m =
[[127 125 127 125 130 125 133 117]
 [122 122 124 122 127 126 121 127]
 [123 124 125 124 127 126 110 137]
 [128 128 128 128 128 128 128 128]
 [127 127 127 127 128 128 128 128]
 [125 126 126 126 127 127 116 135]
 [130 128 128 129 128 132 151 116]
 [128 127 128 126 130 127 136 118]
 [128 128 128 128 128 128 127 129]
 [129 128 129 127 131 124 130 120]
 [126 126 126 125 128 126 122 128]
 [122 123 123 122 127 127 117 132]
 [127 127 127 126 128 127 126 128]
 [127 126 127 126 129 126 134 119]
 [123 124 124 123 127 127 118 132]
 [130 127 128 128 129 129 149 112]]
Rows and columns are counted from 1.
(1, 1) = 127
(15, 2) = 124
(5, 6) = 128
(8, 4) = 126
(10, 3) = 129
(14, 3) = 127
(15, 5) = 127
(6, 5) = 127
(3, 4) = 124
(6, 3) = 126
(1, 4) = 125
(11, 6) = 126
(14, 4) = 126
(16, 1) = 130
(8, 5) = 130
(5, 5) = 128
(9, 6) = 128
(9, 5) = 128
(8, 2) = 127
(10, 2) = 128
(13, 6) = 127
(13, 7) = 126
(15, 1) = 123
(10, 4) = 127
(13, 5) = 128
(7, 3) = 128
(6, 1) = 125
(3, 5) = 127
(4, 6) = 128
(11, 7) = 122
(5, 8) = 128
(16, 2) = 127
(16, 5) = 129
(12, 6) = 127
(7, 4) = 129
(7, 6) = 132
(5, 7) = 128
(8, 7) = 136

data =
[[123 138 145 128 129 125 123 124 135 126 116]
 [120 140 138 128 131 122 123 129 135 136 111]
 [123 137 141 128 129 125 123 128 134 129 115]
 [126 131 136 127 129 128 124 130 132 127 120]
 [128 135 136 131 126 123 133 110 126 124 134]
 [125 140 138 131 127 120 132 109 128 128 130]
 [123 142 146 130 128 121 129 111 132 126 123]
 [119 146 147 130 130 120 124 119 135 132 112]
 [122 132 117 127 132 125 122 146 131 147 112]
 [123 136 107 131 132 119 131 134 125 153 123]
 [125 141 140 131 127 120 132 109 128 128 129]
 [126 138 137 131 127 121 132 109 127 127 132]
 [122 140 126 130 131 120 128 127 129 142 119]
 [125 133 109 130 131 121 132 132 124 147 127]
 [121 147 134 133 129 115 133 110 128 139 124]
 [123 140 117 131 131 118 131 126 126 147 124]]
Indices start at 1.
(1, 1)	123
(7, 10)	126
(15, 1)	121
(16, 5)	131
(16, 3)	117
(8, 3)	147
(13, 8)	127
(4, 1)	126
(1, 5)	129
(8, 9)	135
(2, 7)	123
(11, 3)	140
(16, 10)	147
(11, 1)	125
(8, 8)	119
(13, 11)	119
(1, 3)	145
(11, 6)	120
(14, 7)	132
(10, 2)	136
(14, 9)	124
(7, 5)	128
(6, 8)	109
(12, 8)	109
(15, 2)	147
(6, 4)	131
(3, 11)	115
(1, 11)	116
(3, 4)	128
(12, 9)	127
(14, 10)	147
(2, 2)	140
(1, 2)	138
(4, 6)	128
(12, 5)	127
(13, 4)	130

W =
[[142 140 143 137 142 142 144 142 145]
 [157 158 152 146 140 143 145 143 143]
 [104 100 108 119 112 127 132 133 131]
 [123 117 109 115 113 110 110 110 117]
 [138 133 137 142 141 151 142 143 141]
 [131 128 120 114 113 109 114 113 115]
 [133 137 130 127 131 126 132 129 132]
 [145 132 127 130 125 125 133 135 136]
 [122 124 125 123 125 123 123 120 125]
 [133 135 138 138 129 134 140 138 127]
 [151 146 146 144 137 136 139 136 141]]
Rows and columns are counted from 1.
(1, 1) = 142
(9, 3) = 125
(8, 6) = 125
(11, 3) = 146
(7, 8) = 129
(9, 9) = 125
(7, 2) = 137
(9, 1) = 122
(4, 3) = 109
(8, 2) = 132
(8, 5) = 125
(6, 8) = 113
(5, 9) = 141
(11, 9) = 141
(4, 6) = 110
(9, 4) = 123
(3, 4) = 119
(11, 6) = 136
(6, 9) = 115
(2, 1) = 157
(6, 4) = 114
(4, 7) = 110
(3, 2) = 100
(8, 4) = 130
(8, 8) = 135
(10, 4) = 138
(1, 3) = 143
(1, 9) = 145
(9, 8) = 120
(6, 7) = 114
(7, 4) = 127
(10, 9) = 127
(1, 5) = 142
(2, 3) = 152
